Here is a tiny trained network, its code and every weight. The questions are about switching its units off for an input and a class, where a switched-off unit gives its printed mean instead of its output.

import numpy as np


def w(rows, s, z=0):
    codes = np.array(rows[::2]) - 128.0
    scale = np.full(codes.shape[1], s)
    scale[-1] = z or s
    return codes * scale


def f(y):
    return y / 2 * (1 + np.tanh(0.7978845608 * (y + 0.044715 * y**3)))


def log_softmax(a):
    a = a - a.max(-1, keepdims=True)
    return a - np.log(np.exp(a).sum(-1, keepdims=True))


def net(x, mask):
    res = np.array(x, float).reshape(1, 7) / 4 @ E
    y = f(res @ A[0][:, :-1].T + A[0][:, -1])
    res = res + np.where(mask, y, B[0][:, -1]) @ B[0][:, :-1]
    return log_softmax(res[-1] @ U[:, :-1].T + U[:, -1])


A, B = {}, {}
E = w([
[151,156,206,110,133,139,169,181,173,99,90],'x0',
[90,107,109,145,198,165,63,134,186,92,180],'x1',
[106,128,88,139,148,84,161,148,126,152,109],'x2',
[191,70,147,135,139,164,128,138,93,162,111],'x3',
[151,116,140,86,138,185,182,1,120,98,145],'x4',
[165,174,110,61,96,108,94,153,154,94,132],'x5',
[149,120,85,90,199,101,165,154,132,164,201],'x6',
],0.0092)
A[0] = w([
[91,141,171,163,85,176,111,93,125,89,103,253],'neuron 1',
[167,66,77,121,157,101,179,113,30,254,166,171],'neuron 2',
[227,39,155,93,223,209,130,184,174,126,132,182],'neuron 3',
[99,159,106,168,81,21,134,184,111,163,62,179],'neuron 4',
[115,134,101,178,81,29,142,176,85,182,52,125],'neuron 5',
[97,175,99,102,203,70,156,187,198,141,189,112],'neuron 6',
[30,64,23,164,196,148,89,28,132,114,222,219],'neuron 7',
[99,66,202,198,139,202,213,55,93,128,74,200],'neuron 8',
[177,170,136,28,89,145,180,42,102,89,116,150],'neuron 9',
[158,73,90,131,151,108,176,115,46,235,151,186],'neuron 10',
[175,155,175,83,133,112,171,171,153,133,116,70],'neuron 11',
[147,118,64,110,64,133,27,109,83,113,154,160],'neuron 12',
[166,72,75,113,159,101,175,112,39,252,172,170],'neuron 13',
[181,173,128,19,93,145,182,43,102,89,121,158],'neuron 14',
],0.0068,0.0024)
B[0] = w([
[162,98,149,144,131,135,107,97,116,139,144,195],'neuron 1',
[129,123,156,184,89,105,93,82,93,206,112,227],'neuron 2',
[191,36,119,162,109,160,140,101,155,142,99,227],'neuron 3',
[90,151,102,152,144,58,141,129,140,168,103,209],'neuron 4',
[82,157,96,160,126,59,159,137,138,179,80,203],'neuron 5',
[139,140,125,74,151,68,145,132,149,88,193,196],'neuron 6',
[132,107,76,144,246,144,118,150,194,128,153,255],'neuron 7',
[159,106,196,161,94,141,91,73,57,156,124,240],'neuron 8',
[172,103,123,91,108,57,180,127,156,97,173,219],'neuron 9',
[127,126,149,168,90,111,101,96,101,184,112,211],'neuron 10',
[134,117,114,119,151,155,120,143,152,106,147,158],'neuron 11',
[146,112,154,148,153,152,59,108,113,137,153,178],'neuron 12',
[130,121,151,178,105,100,97,80,100,198,116,224],'neuron 13',
[165,109,120,92,112,54,179,129,160,101,174,222],'neuron 14',
],0.011,0.0082)
U = w([
[76,173,151,152,68,121,114,134,83,158,70,103],'0',
[93,143,99,85,120,191,166,143,51,119,132,25],'1',
[131,104,101,143,157,246,105,150,154,101,113,135],'2',
[161,116,151,49,76,116,177,141,138,62,160,117],'3',
[124,120,79,135,149,101,164,125,170,143,125,139],'4',
[87,176,88,67,184,113,134,181,159,78,178,115],'5',
[130,138,163,107,98,135,167,109,77,84,111,3],'6',
[154,106,186,152,109,150,78,91,87,144,142,202],'7',
],0.011,0.0059)

Each question gives the input, the list of numbers given to net, and the class t.
The units are the neurons (one row each of A and B). Each row of codes is followed by its name. A weight is (code - 128) times the scale printed after its matrix; where a second scale follows, it is the last column's (A, B and U).
mask holds one flag per neuron, in row order. A switched-off neuron (its flag False) gives its mean, the last column of its row in B, instead of its output. The means were averaged over made-up inputs and are rounded, as every weight is.
A unit's drop is (log p(t) with every unit on - log p(t) with that unit switched off) / (log p(t) with every unit on - log p(t) with every unit switched off).
The circuit of an input: a set's keep is (log p(t) with only the set's units on - log p(t) with every unit switched off) / (log p(t) with every unit on - log p(t) with every unit switched off). Starting from the 12 units with the biggest drops (on a tie, the unit counted first), units are removed one at a time, each time the one whose removal leaves the highest keep (on an exact tie, the one counted first), for as long as the keep stays at least 0.8.
circuit, biggest first: the units of the circuit, biggest drop first
most important unit: the unit with the biggest drop
k most important neurons: the k neurons with the biggest drops, biggest first
drop of u: that unit's drop, to one decimal
input [5,7,7,-4,6,-3,4], class 5: most important unit -> neuron 6
input [1,5,1,-4,7,-2,6], class 5: 2 most important neurons -> [neuron 7; neuron 6]
input [0,2,-1,-5,-5,7,-6], class 0: circuit, biggest first -> [neuron 7; neuron 4]
input [7,-7,5,-8,2,-1,-1], class 3: circuit, biggest first -> [neuron 9; neuron 14]
input [8,-5,5,-6,-1,-1,8], class 5: circuit, biggest first -> [neuron 6; neuron 3]
input [7,0,-5,-3,-4,8,2], class 5: circuit, biggest first -> [neuron 8; neuron 2]
input [-7,-4,5,-8,-5,-7,-1], class 0: circuit, biggest first -> [neuron 2; neuron 5]
input [5,2,-5,-4,-1,6,3], class 5: 2 most important neurons -> [neuron 8; neuron 2]
input [-6,3,-3,-5,-2,-7,-8], class 2: 4 most important neurons -> [neuron 7; neuron 2; neuron 13; neuron 10]
input [1,7,-7,-5,1,-4,2], class 2: 2 most important neurons -> [neuron 14; neuron 9]
input [-4,8,6,8,-2,4,1], class 2: 2 most important neurons -> [neuron 7; neuron 8]
input [6,-7,6,6,4,3,-2], class 3: drop of neuron 14 -> 0.2
input [5,1,3,-3,4,-2,0], class 3: drop of neuron 13 -> 0.1
input [6,3,-3,-2,4,-2,8], class 3: most important unit -> neuron 3
input [-3,-3,-3,8,-8,-6,6], class 0: drop of neuron 5 -> 0.2
input [3,-2,-5,-8,-2,4,-2], class 3: 2 most important neurons -> [neuron 7; neuron 5]
